Here is a tiny trained network, its code and every weight. The questions are about switching its units off for an input and a target symbol, where a switched-off unit gives its printed mean instead of its output.

import numpy as np


def w(rows, s, z=0):
    codes = np.array(rows[::2]) - 128.0
    scale = np.full(codes.shape[1], s)
    scale[-1] = z or s
    return codes * scale


def norm(h):
    return h / np.sqrt((h * h).mean(-1, keepdims=True) + 1e-5)


def softmax(a):
    e = np.exp(a - a.max(-1, keepdims=True))
    return e / e.sum(-1, keepdims=True)


def log_softmax(a):
    a = a - a.max(-1, keepdims=True)
    return a - np.log(np.exp(a).sum(-1, keepdims=True))


def net(x, mask):
    ids = ['γδζλφω'.index(c) for c in x.split()]
    T = len(ids)
    res = E[ids] + P[:T]
    u = 0
    for l in range(2):
        r = norm(res)
        for j in range(3):
            rows = slice(4 * j, 4 * j + 4)
            q, k, v = (r @ M[l][rows].T for M in (Q, K, V))
            z = softmax(np.where(np.tri(T) > 0, q @ k.T / 4**0.5, -1e9)) @ v
            o = O[l][rows]
            res = res + np.where(mask[u + j], z, o[:, -1]) @ o[:, :-1]
        u += 3
    return log_softmax(norm(res)[-1] @ U[:, :-1].T + U[:, -1])


Q, K, V, O = {}, {}, {}, {}
E = w([
[57,51,125,72,132,72,97,164,108,154,83,121],'γ',
[136,157,154,99,79,119,80,194,109,165,97,101],'δ',
[135,147,68,127,91,74,144,118,133,203,199,131],'ζ',
[174,143,154,83,82,153,152,136,191,158,87,167],'λ',
[159,159,134,176,116,86,223,138,129,144,108,81],'φ',
[98,132,88,252,214,199,115,45,184,175,112,96],'ω',
],0.02)
P = w([
[148,138,91,117,55,187,186,182,1,22,145,161],'0',
[146,125,167,106,96,95,151,140,62,109,91,183],'1',
[123,138,153,104,138,105,148,137,89,142,125,176],'2',
[98,144,138,114,121,108,127,141,137,150,140,159],'3',
[87,151,122,123,125,119,115,150,173,161,141,137],'4',
[107,156,100,121,152,128,111,169,202,182,145,116],'5',
[119,170,100,145,165,142,101,191,233,198,152,106],'6',
],0.01)
Q[0] = w([
[146,103,111,156,144,148,122,159,233,197,95,165],'0.h1',
[147,130,137,96,66,45,135,194,84,162,75,129],'0.h1',
[1,49,138,103,139,109,97,165,165,179,42,211],'0.h1',
[96,116,103,162,252,83,178,119,182,180,147,180],'0.h1',
[131,144,55,182,152,168,82,33,101,60,188,93],'0.h2',
[139,201,211,81,151,92,197,56,60,140,56,101],'0.h2',
[96,134,186,117,148,91,194,203,101,176,74,120],'0.h2',
[188,100,111,152,202,200,145,34,75,107,222,229],'0.h2',
[156,174,146,131,112,162,80,73,129,114,124,121],'0.h3',
[77,156,127,150,71,145,134,122,99,118,75,114],'0.h3',
[76,61,139,142,86,166,208,103,156,127,123,77],'0.h3',
[109,104,187,163,170,107,112,133,58,66,92,44],'0.h3',
],0.0078)
K[0] = w([
[123,131,52,121,164,186,119,145,216,134,109,82],'0.h1',
[155,172,128,125,139,135,170,148,210,210,102,132],'0.h1',
[143,165,131,140,145,140,66,182,254,185,166,48],'0.h1',
[118,191,70,199,176,129,122,106,127,192,126,31],'0.h1',
[184,90,131,41,83,107,131,205,49,97,147,230],'0.h2',
[218,149,116,129,159,203,178,97,58,102,146,130],'0.h2',
[127,171,91,196,163,175,100,74,211,99,98,94],'0.h2',
[115,111,123,113,19,80,148,160,20,32,111,140],'0.h2',
[178,83,131,149,115,154,118,103,108,50,129,158],'0.h3',
[193,92,170,91,171,118,119,119,149,132,178,161],'0.h3',
[145,137,188,160,179,150,79,145,54,120,135,159],'0.h3',
[141,133,64,73,104,89,143,158,74,105,92,139],'0.h3',
],0.0082)
V[0] = w([
[53,39,63,46,96,87,166,109,209,130,113,175],'0.h1',
[200,183,133,155,76,123,157,121,121,179,163,114],'0.h1',
[184,193,118,86,139,116,106,131,136,133,135,70],'0.h1',
[124,83,79,143,101,146,138,91,92,102,170,118],'0.h1',
[145,53,73,136,197,158,118,66,136,101,127,185],'0.h2',
[149,94,141,171,69,110,187,100,151,153,135,189],'0.h2',
[140,86,99,31,101,88,100,149,88,105,148,194],'0.h2',
[146,124,85,120,110,176,2,106,109,157,125,161],'0.h2',
[173,135,118,105,56,122,191,150,145,182,130,56],'0.h3',
[104,171,97,131,182,79,173,130,52,96,104,47],'0.h3',
[166,133,122,138,102,177,194,114,161,112,157,139],'0.h3',
[170,116,143,116,43,65,175,170,71,85,120,160],'0.h3',
],0.0072)
O[0] = w([
[183,24,196,162,139,164,146,159,160,180,170,116,201],'0.h1',
[110,140,87,60,77,99,164,49,140,123,159,89,187],'0.h1',
[153,170,154,26,137,164,140,99,111,123,191,72,142],'0.h1',
[183,153,137,160,158,43,124,153,94,175,122,142,45],'0.h1',
[152,64,101,144,101,158,117,58,187,97,162,148,53],'0.h2',
[120,110,100,120,134,163,205,77,66,193,102,144,156],'0.h2',
[133,122,248,61,95,84,116,130,92,146,121,123,182],'0.h2',
[242,212,80,105,146,71,94,103,193,73,159,151,114],'0.h2',
[158,153,67,147,167,158,2,139,152,160,135,152,195],'0.h3',
[178,107,81,157,19,107,99,105,142,107,76,112,125],'0.h3',
[13,80,103,118,192,137,130,148,72,122,179,198,39],'0.h3',
[255,106,124,177,165,213,60,61,100,128,174,138,254],'0.h3',
],0.0063,0.0062)
Q[1] = w([
[134,127,130,108,158,50,56,146,95,168,163,127],'1.h1',
[132,134,102,164,70,90,127,184,135,149,85,95],'1.h1',
[149,111,83,137,162,88,134,93,123,82,194,176],'1.h1',
[183,113,166,115,94,110,156,114,132,172,177,132],'1.h1',
[114,88,54,162,119,199,109,101,91,150,136,157],'1.h2',
[129,164,113,104,57,135,65,115,152,160,95,59],'1.h2',
[105,139,122,122,107,92,96,151,154,249,73,131],'1.h2',
[116,131,132,193,134,106,126,144,124,58,104,96],'1.h2',
[83,90,107,116,107,76,152,108,86,101,180,86],'1.h3',
[182,132,141,155,163,173,100,92,73,112,149,146],'1.h3',
[105,162,133,179,140,84,102,163,119,131,115,100],'1.h3',
[120,96,111,133,184,120,67,114,136,110,119,161],'1.h3',
],0.015)
K[1] = w([
[103,76,151,109,132,114,119,136,198,146,118,92],'1.h1',
[43,144,175,176,142,82,153,130,117,133,168,94],'1.h1',
[147,76,121,122,92,82,157,128,62,66,101,120],'1.h1',
[119,152,58,79,107,136,170,177,186,184,171,151],'1.h1',
[168,115,169,205,159,123,214,82,20,90,57,99],'1.h2',
[111,146,139,158,148,98,163,107,198,171,144,103],'1.h2',
[97,165,97,193,154,150,146,112,247,125,105,94],'1.h2',
[113,103,120,103,56,91,82,165,76,134,133,71],'1.h2',
[102,106,169,157,120,67,215,66,128,130,102,134],'1.h3',
[189,107,100,153,91,126,108,103,77,78,129,137],'1.h3',
[106,106,85,185,141,53,121,141,148,123,88,118],'1.h3',
[121,41,105,93,99,90,71,125,125,117,100,84],'1.h3',
],0.013)
V[1] = w([
[175,158,108,170,103,171,66,82,91,164,150,77],'1.h1',
[71,214,145,161,160,172,168,101,103,91,105,159],'1.h1',
[177,119,110,163,195,107,109,166,128,113,111,90],'1.h1',
[109,146,147,133,78,47,144,153,64,115,77,149],'1.h1',
[123,174,90,169,83,2,118,127,52,106,98,17],'1.h2',
[100,97,132,173,195,100,186,158,134,109,138,102],'1.h2',
[182,114,101,163,88,131,169,108,156,222,158,155],'1.h2',
[119,158,131,128,138,252,137,107,170,84,7,118],'1.h2',
[164,102,173,108,93,168,131,150,71,147,154,67],'1.h3',
[122,141,168,111,178,170,129,126,87,141,40,49],'1.h3',
[152,128,131,201,150,182,51,38,212,132,109,101],'1.h3',
[167,141,128,146,42,164,207,164,167,74,87,148],'1.h3',
],0.0093)
O[1] = w([
[130,73,195,180,139,118,148,155,120,99,110,140,204],'1.h1',
[125,88,112,103,156,53,144,113,149,236,164,118,29],'1.h1',
[114,64,134,140,138,184,158,92,116,156,96,112,105],'1.h1',
[160,137,138,101,156,174,96,138,131,151,221,110,130],'1.h1',
[86,151,104,166,122,37,186,165,155,123,88,111,74],'1.h2',
[124,59,123,154,137,132,141,213,83,140,97,140,50],'1.h2',
[165,65,62,190,190,146,169,37,146,173,184,134,221],'1.h2',
[31,186,138,82,121,165,164,153,2,147,155,156,142],'1.h2',
[70,128,27,131,159,172,186,97,110,105,90,171,254],'1.h3',
[69,71,101,147,143,123,181,126,77,189,157,160,194],'1.h3',
[190,105,175,89,173,111,140,70,109,169,159,158,84],'1.h3',
[127,84,149,128,149,218,101,153,133,66,108,159,99],'1.h3',
],0.0096,0.0072)
U = w([
[140,66,187,140,80,167,123,235,180,84,140,136,200],'γ',
[117,222,117,79,43,100,99,156,156,98,110,69,227],'δ',
[187,150,57,135,119,96,139,59,224,97,121,90,107],'ζ',
[184,142,92,2,121,174,137,69,111,148,177,125,74],'λ',
[47,136,21,162,142,119,189,139,129,137,109,134,4],'φ',
[179,106,218,67,92,20,153,160,148,193,143,160,200],'ω',
],0.006,0.002)

Each question gives the input, a string of symbols that net reads in full, and the target symbol t.
The units are the heads (4 rows each of Q, K, V and O). Each row of codes is followed by its name. A weight is (code - 128) times the scale printed after its matrix; where a second scale follows, it is the last column's (O and U).
mask holds one flag per head, layer by layer. A switched-off head (its flag False) gives its mean, the last column of its rows in O, instead of its output. The means were averaged over made-up inputs and are rounded, as every weight is.
A unit's drop is (log p(t) with every unit on - log p(t) with that unit switched off) / (log p(t) with every unit on - log p(t) with every unit switched off).
The circuit of an input: a set's keep is (log p(t) with only the set's units on - log p(t) with every unit switched off) / (log p(t) with every unit on - log p(t) with every unit switched off). Starting from all 6 units, units are removed one at a time, each time the one whose removal leaves the highest keep (on an exact tie, the one counted first), for as long as the keep stays at least 0.8.
units of the circuit, in order: the units of the circuit, biggest drop first
most important unit: the unit with the biggest drop
which heads matter: for each layer, one digit per head in row order, 1 if its drop is at least 0.15 and else 0, layers parted by /
drop of u: that unit's drop, to one decimal
input γ λ ζ λ ζ γ, target λ: which heads matter : 100 / 010
input γ φ λ, target φ: most important unit : 0.h2
input ζ δ δ, target ζ: which heads matter : 001 / 010
input λ γ δ δ γ, target δ: which heads matter : 000 / 010
input γ λ γ γ ω λ, target ω: units of the circuit, in order : (0.h3; 1.h3; 1.h1; 0.h2)
input δ γ ω λ λ ω, target ω: units of the circuit, in order : (0.h3; 1.h3; 0.h2)
input φ φ γ γ γ ω ζ, target δ: which heads matter : 001 / 001
input φ γ ζ, target φ: which heads matter : 010 / 010
input δ γ ζ γ γ λ ζ, target λ: units of the circuit, in order : (1.h2; 0.h3)
input γ γ γ λ γ ζ δ, target ζ: which heads matter : 000 / 010
input ω φ ζ, target δ: units of the circuit, in order : (0.h3; 1.h3; 0.h2)
input ζ γ λ γ δ φ φ, target φ: which heads matter : 010 / 000
input γ γ ζ γ, target ζ: which heads matter : 000 / 010
input γ λ γ ζ ω λ, target ω: units of the circuit, in order : (0.h3; 1.h3; 0.h2; 1.h1)
input δ δ φ δ, target φ: which heads matter : 000 / 000
input ζ γ δ λ γ γ, target λ: which heads matter : 000 / 010
input γ γ φ ω δ, target λ: which heads matter : 111 / 111
input γ δ δ λ δ δ, target λ: units of the circuit, in order : (1.h2)
input δ ω γ λ γ γ, target ω: units of the circuit, in order : (0.h2; 1.h3; 1.h2; 0.h1)
input φ λ ω ω γ ω, target ω: which heads matter : 010 / 001
input γ ω γ δ γ φ λ, target γ: which heads matter : 011 / 001
input ζ ω γ, target ω: units of the circuit, in order : (1.h3; 0.h1; 0.h2; 1.h1)
input ω ω φ, target ω: which heads matter : 101 / 111
input ω γ γ λ, target γ: drop of 1.h2 : 0.3
input ζ γ γ, target ζ: drop of 1.h2 : 1.0
input γ γ λ γ γ γ, target γ: drop of 0.h1 : 1.1
input δ γ λ γ γ ω δ, target ω: drop of 0.h3 : 1.1
